Below are the code and all the weights of a small trained network. Each question names an input and a target symbol and asks about switching units off, where a switched-off unit gives its printed mean instead of its output.

import numpy as np


def w(rows, s, z=0):
    codes = np.array(rows[::2]) - 128.0
    scale = np.full(codes.shape[1], s)
    scale[-1] = z or s
    return codes * scale


def f(y):
    return y / 2 * (1 + np.tanh(0.7978845608 * (y + 0.044715 * y**3)))


def softmax(a):
    e = np.exp(a - a.max(-1, keepdims=True))
    return e / e.sum(-1, keepdims=True)


def log_softmax(a):
    a = a - a.max(-1, keepdims=True)
    return a - np.log(np.exp(a).sum(-1, keepdims=True))


def net(x, mask):
    ids = ['γζθμπφψω'.index(c) for c in x.split()]
    T = len(ids)
    res = E[ids] + P[:T]
    u = 0
    for l in range(2):
        r = res
        for j in range(3):
            rows = slice(3 * j, 3 * j + 3)
            q, k, v = (r @ M[l][rows].T for M in (Q, K, V))
            z = softmax(np.where(np.tri(T) > 0, q @ k.T / 3**0.5, -1e9)) @ v
            o = O[l][rows]
            res = res + np.where(mask[u + j], z, o[:, -1]) @ o[:, :-1]
        u += 3
        y = f(res @ A[l][:, :-1].T + A[l][:, -1])
        res = res + np.where(mask[u : u + 8], y, B[l][:, -1]) @ B[l][:, :-1]
        u += 8
    return log_softmax(res[-1] @ U[:, :-1].T + U[:, -1])


Q, K, V, O, A, B = {}, {}, {}, {}, {}, {}
E = w([
[121,86,106,40,145,103,15,160,87,147,164],'γ',
[149,162,230,63,162,112,175,170,126,220,174],'ζ',
[193,178,202,131,136,116,160,160,70,208,185],'θ',
[58,170,1,191,122,79,94,158,86,91,168],'μ',
[160,146,134,165,103,46,104,63,207,127,84],'π',
[105,21,138,208,149,198,135,104,173,92,143],'φ',
[134,191,103,90,168,186,190,49,59,116,119],'ψ',
[183,68,85,88,69,187,200,203,77,153,112],'ω',
],0.0098)
P = w([
[133,93,129,106,254,95,80,213,148,45,168],'0',
[193,131,126,147,212,112,103,164,126,107,145],'1',
[191,158,137,154,163,133,109,138,114,133,128],'2',
[160,140,140,154,113,136,130,115,111,156,129],'3',
[127,125,137,142,82,154,149,77,102,168,143],'4',
[106,108,144,156,59,167,165,67,90,173,140],'5',
[64,93,161,153,35,189,180,44,77,173,144],'6',
],0.0055)
Q[0] = w([
[116,127,75,129,159,128,95,139,133,76,129],'L0H1',
[121,88,120,152,170,142,98,127,135,89,143],'L0H1',
[121,125,118,131,125,116,82,121,156,112,108],'L0H1',
[172,165,209,123,118,136,240,119,44,255,181],'L0H2',
[103,133,32,123,88,93,35,116,145,80,77],'L0H2',
[165,142,128,196,148,100,128,87,162,120,121],'L0H2',
[165,92,145,149,133,131,111,45,165,129,101],'L0H3',
[111,107,116,186,108,93,91,66,187,91,105],'L0H3',
[81,159,132,142,59,119,192,115,127,142,125],'L0H3',
],0.0094)
K[0] = w([
[151,146,141,98,202,129,161,190,95,118,158],'L0H1',
[96,110,96,112,174,162,118,158,90,93,170],'L0H1',
[130,145,121,133,161,93,93,148,129,103,135],'L0H1',
[90,116,111,136,20,232,226,21,90,154,112],'L0H2',
[151,179,98,111,143,1,44,176,140,130,102],'L0H2',
[144,129,77,159,134,109,132,88,189,67,59],'L0H2',
[136,96,194,126,119,132,159,52,223,148,77],'L0H3',
[119,133,148,137,201,84,82,77,220,79,95],'L0H3',
[128,183,68,188,88,77,170,126,161,87,89],'L0H3',
],0.0073)
V[0] = w([
[166,132,187,93,92,59,87,60,223,189,30],'L0H1',
[165,141,125,203,136,119,215,114,197,81,78],'L0H1',
[137,113,188,187,114,131,138,89,206,151,119],'L0H1',
[71,109,133,159,169,219,115,90,60,112,195],'L0H2',
[91,26,128,233,86,173,57,98,189,119,134],'L0H2',
[119,90,16,109,177,254,163,90,98,58,77],'L0H2',
[146,110,202,93,126,153,147,43,180,122,50],'L0H3',
[104,69,159,7,115,157,114,102,192,172,79],'L0H3',
[109,94,155,120,144,222,197,143,89,146,172],'L0H3',
],0.0045)
O[0] = w([
[56,166,187,90,108,170,103,81,91,174,67,164],'L0H1',
[164,122,153,58,129,113,62,155,97,112,103,174],'L0H1',
[139,148,171,48,82,112,104,109,97,146,132,177],'L0H1',
[219,168,122,128,94,118,170,87,123,145,226,108],'L0H2',
[116,105,115,89,8,44,111,73,120,158,139,129],'L0H2',
[254,195,70,51,107,102,144,108,168,95,128,38],'L0H2',
[64,148,117,144,184,86,116,92,227,58,67,87],'L0H3',
[34,162,118,89,142,103,158,151,190,133,90,18],'L0H3',
[160,137,79,100,137,73,151,203,116,108,181,12],'L0H3',
],0.0055,0.0012)
A[0] = w([
[119,136,160,100,60,132,204,109,77,185,174,161],'L0N1',
[194,184,104,175,148,77,159,93,170,99,133,205],'L0N2',
[200,173,105,39,156,190,236,163,79,132,112,183],'L0N3',
[101,100,97,33,154,27,1,177,93,98,155,187],'L0N4',
[197,178,190,31,136,86,54,157,81,191,185,149],'L0N5',
[197,43,98,151,133,202,204,209,98,124,234,231],'L0N6',
[133,125,97,148,19,119,156,74,96,159,126,251],'L0N7',
[41,51,117,218,186,209,134,140,189,24,117,131],'L0N8',
],0.0057,0.0025)
B[0] = w([
[119,158,170,126,96,94,154,93,94,203,161,170],'L0N1',
[121,177,87,168,139,98,112,75,168,82,120,161],'L0N2',
[200,171,165,84,101,171,202,105,94,159,108,184],'L0N3',
[142,50,65,186,253,164,51,208,132,64,186,159],'L0N4',
[210,127,158,147,210,114,100,180,137,154,191,184],'L0N5',
[126,43,204,109,67,226,101,108,138,156,75,253],'L0N6',
[79,152,123,111,52,119,136,55,127,164,127,195],'L0N7',
[250,82,77,190,204,101,132,200,195,48,168,161],'L0N8',
],0.0061,0.0057)
Q[1] = w([
[87,87,81,135,117,109,88,116,159,74,108],'L1H1',
[109,124,165,178,155,121,85,141,132,155,122],'L1H1',
[103,122,72,95,141,123,103,139,135,89,111],'L1H1',
[138,177,190,142,103,123,243,113,127,167,104],'L1H2',
[88,107,181,175,137,186,107,126,99,158,111],'L1H2',
[154,120,171,194,145,159,131,112,173,128,100],'L1H2',
[154,56,139,172,129,117,115,114,254,33,125],'L1H3',
[82,116,13,147,131,100,87,137,122,80,136],'L1H3',
[58,123,164,109,103,116,86,131,114,187,115],'L1H3',
],0.008)
K[1] = w([
[161,93,185,134,206,105,95,150,195,124,124],'L1H1',
[78,128,84,180,125,92,102,117,135,101,144],'L1H1',
[197,104,164,113,224,129,90,179,145,128,149],'L1H1',
[75,196,159,88,33,120,195,46,125,166,97],'L1H2',
[37,93,60,239,18,120,115,85,128,118,136],'L1H2',
[104,93,142,191,73,126,198,73,221,55,73],'L1H2',
[189,99,177,207,164,125,158,118,254,41,133],'L1H3',
[173,135,97,209,186,92,44,205,136,115,164],'L1H3',
[26,184,128,122,146,55,50,73,128,186,139],'L1H3',
],0.0062)
V[1] = w([
[191,121,248,102,157,145,124,89,155,160,84],'L1H1',
[100,132,94,149,93,114,118,140,118,125,138],'L1H1',
[90,159,127,118,178,171,165,123,82,134,140],'L1H1',
[150,132,134,128,212,127,136,227,104,146,194],'L1H2',
[185,122,206,145,165,162,144,151,97,179,166],'L1H2',
[123,102,196,45,161,102,179,120,246,131,118],'L1H2',
[152,117,54,152,185,123,115,186,144,73,113],'L1H3',
[144,36,153,78,39,171,148,219,139,162,62],'L1H3',
[173,99,158,123,170,107,123,221,114,153,254],'L1H3',
],0.0052)
O[1] = w([
[87,126,62,78,107,149,7,119,142,152,164,252],'L1H1',
[145,124,142,158,143,112,162,133,112,133,119,81],'L1H1',
[142,132,130,68,143,132,157,123,195,90,144,88],'L1H1',
[69,140,162,105,86,102,180,58,224,124,52,103],'L1H2',
[102,116,91,109,97,86,95,72,220,105,119,202],'L1H2',
[12,238,57,140,134,151,115,162,120,157,164,127],'L1H2',
[110,173,158,69,47,160,111,69,105,172,90,97],'L1H3',
[112,105,33,77,169,23,136,157,58,175,4,220],'L1H3',
[60,214,150,216,108,44,127,73,121,152,103,206],'L1H3',
],0.0046,0.0044)
A[1] = w([
[169,182,83,111,183,74,134,161,95,152,120,79],'L1N1',
[2,177,138,98,162,129,220,149,199,118,107,20],'L1N2',
[169,72,117,178,230,142,97,199,157,75,159,126],'L1N3',
[128,224,124,176,106,43,154,102,138,136,147,100],'L1N4',
[83,217,163,163,188,144,144,204,85,150,169,21],'L1N5',
[49,187,26,177,137,39,125,137,146,69,115,112],'L1N6',
[119,133,115,191,100,150,108,133,116,92,125,255],'L1N7',
[93,95,83,113,154,198,94,185,100,114,143,151],'L1N8',
],0.0068,0.0023)
B[1] = w([
[141,149,52,56,126,94,124,163,83,145,66,154],'L1N1',
[84,159,89,116,139,161,217,203,235,129,95,110],'L1N2',
[220,126,48,149,228,62,166,227,120,61,200,223],'L1N3',
[157,74,58,196,197,70,105,186,141,81,179,183],'L1N4',
[90,197,77,210,114,194,104,204,75,145,130,180],'L1N5',
[254,128,133,139,235,86,217,195,133,27,227,178],'L1N6',
[110,75,132,105,107,112,89,75,180,138,130,254],'L1N7',
[176,86,110,143,203,57,148,144,150,76,179,179],'L1N8',
],0.006,0.0026)
U = w([
[194,84,48,176,205,41,111,153,147,72,219,192],'γ',
[147,126,51,68,128,84,156,151,89,159,39,85],'ζ',
[136,97,245,135,155,98,226,121,91,117,91,45],'θ',
[111,183,116,187,131,172,125,186,68,141,127,73],'μ',
[1,103,209,147,31,165,34,30,151,189,76,252],'π',
[72,151,115,127,123,148,198,173,192,145,117,110],'φ',
[120,146,129,124,115,124,139,131,130,111,114,2],'ψ',
[200,198,178,52,127,207,151,113,145,94,193,99],'ω',
],0.0049,0.0034)

Each question gives the input, a string of symbols that net reads in full, and the target symbol t.
The units are the heads (3 rows each of Q, K, V and O) and the neurons (one row each of A and B). Each row of codes is followed by its name. A weight is (code - 128) times the scale printed after its matrix; where a second scale follows, it is the last column's (O, A, B and U).
mask holds one flag per unit, layer by layer, with each layer's heads first. A switched-off unit (its flag False) gives its mean, the last column of its rows in O or B, instead of its output. The means were averaged over made-up inputs and are rounded, as every weight is.
A unit's drop is (log p(t) with every unit on - log p(t) with that unit switched off) / (log p(t) with every unit on - log p(t) with every unit switched off).
The circuit of an input: a set's keep is (log p(t) with only the set's units on - log p(t) with every unit switched off) / (log p(t) with every unit on - log p(t) with every unit switched off). Starting from the 12 units with the biggest drops (on a tie, the unit counted first), units are removed one at a time, each time the one whose removal leaves the highest keep (on an exact tie, the one counted first), for as long as the keep stays at least 0.8.
circuit, biggest first: the units of the circuit, biggest drop first
unit that matters most: the unit with the biggest drop
k most important neurons: the k neurons with the biggest drops, biggest first
top k neurons in layer l: the k neurons of layer l with the biggest drops, biggest first
heads that matter: for each layer, one digit per head in row order, 1 if its drop is at least 0.15 and else 0, layers parted by /
input φ θ φ, target π: most important neuron	L0N4
input φ γ γ, target π: circuit, biggest first	L1H2; L0N8; L1N3
input φ π φ, target π: heads that matter	100 / 001
input π φ π, target π: heads that matter	110 / 001
input μ ω θ, target ζ: 2 most important neurons	L0N6; L1N1
input φ ψ φ π θ μ θ, target θ: circuit, biggest first	L1H1; L0N5; L1H2; L0N1
input θ π γ ψ γ ψ ω, target ζ: heads that matter	010 / 001
input π φ φ π θ, target γ: 4 most important neurons	L1N4; L0N1; L0N5; L0N6
input φ ω ω γ φ ζ, target γ: 4 most important neurons	L1N4; L0N1; L0N5; L0N7
input π θ ψ, target ω: circuit, biggest first	L0N3; L0H2; L1H3
input ω θ γ θ, target π: circuit, biggest first	L1H2; L1N3; L1N6
input μ ψ ψ, target ω: circuit, biggest first	L0H2; L0N3; L1H3
input γ γ μ ζ, target θ: heads that matter	010 / 110
input φ μ γ φ θ μ, target π: 2 most important neurons	L0N6; L1N3
input θ π ζ ζ, target μ: unit that matters most	L0N5
input π π ζ, target μ: 2 most important neurons	L1N5; L0N5
input θ φ θ, target γ: 3 most important neurons	L1N4; L0N5; L0N1
input π θ π φ, target γ: heads that matter	001 / 000
input ω φ γ μ π, target γ: 2 most important neurons	L0N6; L1N4
input ψ ω π ζ φ, target γ: top 2 neurons in layer 0	L0N8; L0N3
input φ π γ μ π θ, target μ: 3 most important neurons	L1N5; L0N5; L0N1
input π π ζ φ μ γ, target γ: 3 most important neurons	L0N4; L1N3; L1N8
input φ ω φ ψ, target ζ: heads that matter	011 / 001
input γ θ π φ ω, target ζ: heads that matter	000 / 001
input π π ω ψ, target ζ: 4 most important neurons	L0N6; L1N1; L0N3; L0N2
input μ μ θ π γ ω μ, target π: most important neuron	L0N3
input μ ψ θ π θ, target μ: 2 most important neurons	L0N5; L1N5
input π ψ ζ, target ω: heads that matter	010 / 001
input ω ω ζ, target ζ: heads that matter	000 / 001
